Below are the code and all the weights of a small trained network. Each question names an input and a target symbol and asks about switching units off, where a switched-off unit gives its printed mean instead of its output.

import numpy as np


def w(rows, s, z=0):
    codes = np.array(rows[::2]) - 128.0
    scale = np.full(codes.shape[1], s)
    scale[-1] = z or s
    return codes * scale


def f(y):
    return y / 2 * (1 + np.tanh(0.7978845608 * (y + 0.044715 * y**3)))


def softmax(a):
    e = np.exp(a - a.max(-1, keepdims=True))
    return e / e.sum(-1, keepdims=True)


def log_softmax(a):
    a = a - a.max(-1, keepdims=True)
    return a - np.log(np.exp(a).sum(-1, keepdims=True))


def net(x, mask):
    ids = ['βγδεζηθπστφψ'.index(c) for c in x.split()]
    T = len(ids)
    res = E[ids] + P[:T]
    r = res
    for j in range(3):
        rows = slice(4 * j, 4 * j + 4)
        q, k, v = (r @ M[0][rows].T for M in (Q, K, V))
        z = softmax(np.where(np.tri(T) > 0, q @ k.T / 4**0.5, -1e9)) @ v
        o = O[0][rows]
        res = res + np.where(mask[j], z, o[:, -1]) @ o[:, :-1]
    y = f(res @ A[0][:, :-1].T + A[0][:, -1])
    res = res + np.where(mask[3:7], y, B[0][:, -1]) @ B[0][:, :-1]
    return log_softmax(res[-1] @ U[:, :-1].T + U[:, -1])


Q, K, V, O, A, B = {}, {}, {}, {}, {}, {}
E = w([
[87,86,147,53],'β',
[135,92,82,113],'γ',
[76,226,2,221],'δ',
[79,152,166,192],'ε',
[77,74,99,38],'ζ',
[161,215,70,29],'η',
[233,113,130,58],'θ',
[164,195,147,214],'π',
[211,133,125,165],'σ',
[111,31,201,61],'τ',
[163,59,220,234],'φ',
[211,142,229,125],'ψ',
],0.0087)
P = w([
[177,2,108,71],'0',
[119,122,70,195],'1',
[95,119,191,150],'2',
[61,154,124,121],'3',
[30,142,45,150],'4',
[126,31,196,204],'5',
[168,190,141,94],'6',
[154,113,178,87],'7',
[163,176,123,115],'8',
[110,193,126,140],'9',
[136,147,221,106],'10',
[146,208,105,131],'11',
],0.0052)
Q[0] = w([
[92,213,180,73],'H0',
[125,142,103,137],'H0',
[234,104,193,216],'H0',
[138,207,156,183],'H0',
[83,211,180,119],'H1',
[101,91,206,156],'H1',
[73,94,182,148],'H1',
[145,130,197,216],'H1',
[100,120,29,160],'H2',
[192,164,98,162],'H2',
[254,100,184,199],'H2',
[184,141,111,57],'H2',
],0.0082)
K[0] = w([
[88,255,179,125],'H0',
[99,165,139,86],'H0',
[224,28,136,198],'H0',
[68,66,139,134],'H0',
[118,174,162,176],'H1',
[68,181,16,161],'H1',
[85,195,8,169],'H1',
[137,220,112,104],'H1',
[57,120,172,43],'H2',
[123,104,132,104],'H2',
[224,108,97,15],'H2',
[221,101,167,177],'H2',
],0.0079)
V[0] = w([
[193,175,154,121],'H0',
[50,203,145,154],'H0',
[61,170,105,9],'H0',
[85,57,255,115],'H0',
[127,190,22,108],'H1',
[231,135,255,214],'H1',
[179,164,28,111],'H1',
[246,240,145,226],'H1',
[101,112,4,18],'H2',
[3,122,109,110],'H2',
[180,166,78,185],'H2',
[114,168,33,145],'H2',
],0.0074)
O[0] = w([
[119,76,55,91,79],'H0',
[177,60,200,172,23],'H0',
[222,128,190,225,57],'H0',
[44,155,158,188,64],'H0',
[210,254,34,35,136],'H1',
[63,38,110,132,78],'H1',
[227,135,35,46,183],'H1',
[103,21,28,32,53],'H1',
[203,197,115,74,254],'H2',
[250,158,237,118,104],'H2',
[73,84,33,45,170],'H2',
[227,98,107,88,186],'H2',
],0.0065,0.00069)
A[0] = w([
[243,222,147,3,3],'N0',
[155,213,6,57,9],'N1',
[51,186,80,244,136],'N2',
[103,59,52,79,34],'N3',
],0.0048,0.0021)
B[0] = w([
[191,108,90,211,253],'N0',
[170,41,119,66,202],'N1',
[35,107,227,1,191],'N2',
[53,98,34,134,139],'N3',
],0.0053,0.0027)
U = w([
[171,92,105,68,189],'β',
[131,233,227,120,93],'γ',
[150,91,181,172,203],'δ',
[199,129,114,153,220],'ε',
[92,140,92,56,129],'ζ',
[73,3,137,154,3],'η',
[117,121,223,146,110],'θ',
[101,54,68,73,136],'π',
[203,199,197,174,8],'σ',
[111,162,132,70,188],'τ',
[61,86,136,51,47],'φ',
[220,127,81,80,171],'ψ',
],0.0059,0.0029)

Each question gives the input, a string of symbols that net reads in full, and the target symbol t.
The units are the heads (4 rows each of Q, K, V and O) and the neurons (one row each of A and B). Each row of codes is followed by its name. A weight is (code - 128) times the scale printed after its matrix; where a second scale follows, it is the last column's (O, A, B and U).
mask holds one flag per unit, heads first, then neurons. A switched-off unit (its flag False) gives its mean, the last column of its rows in O or B, instead of its output. The means were averaged over made-up inputs and are rounded, as every weight is.
A unit's drop is (log p(t) with every unit on - log p(t) with that unit switched off) / (log p(t) with every unit on - log p(t) with every unit switched off).
The circuit of an input: a set's keep is (log p(t) with only the set's units on - log p(t) with every unit switched off) / (log p(t) with every unit on - log p(t) with every unit switched off). Starting from all 7 units, units are removed one at a time, each time the one whose removal leaves the highest keep (on an exact tie, the one counted first), for as long as the keep stays at least 0.8.
units of the circuit, in order: the units of the circuit, biggest drop first
unit that matters most: the unit with the biggest drop
top k neurons: the k neurons with the biggest drops, biggest first
heads that matter: for each layer, one digit per head in row order, 1 if its drop is at least 0.15 and else 0, layers parted by /
drop when u is switched off: that unit's drop, to one decimal
input π ψ τ, target η: heads that matter -> 011
input φ φ ψ β, target η: unit that matters most -> H1
input τ ζ β δ, target γ: units of the circuit, in order -> (H1; N2; H2)
input σ ψ φ ε ψ ε, target η: units of the circuit, in order -> (H1; H2)
input γ δ β, target ψ: units of the circuit, in order -> (H1; H2; N0)
input δ γ δ δ δ, target ψ: units of the circuit, in order -> (H1; H2; H0)
input ζ δ β, target ψ: heads that matter -> 011
input τ τ η, target γ: units of the circuit, in order -> (H1; H2)
input γ θ β δ δ ψ, target ψ: heads that matter -> 010
input δ γ η β δ γ, target ψ: heads that matter -> 011
input β β β, target γ: drop when N1 is switched off -> 0.0
input η δ π, target ψ: drop when H2 is switched off -> 0.2
input φ ε φ, target η: drop when H2 is switched off -> 0.4
input π ε π π δ, target π: top neuron -> (N3)
input π δ δ β δ γ δ π, target ψ: drop when H0 is switched off -> 0.1
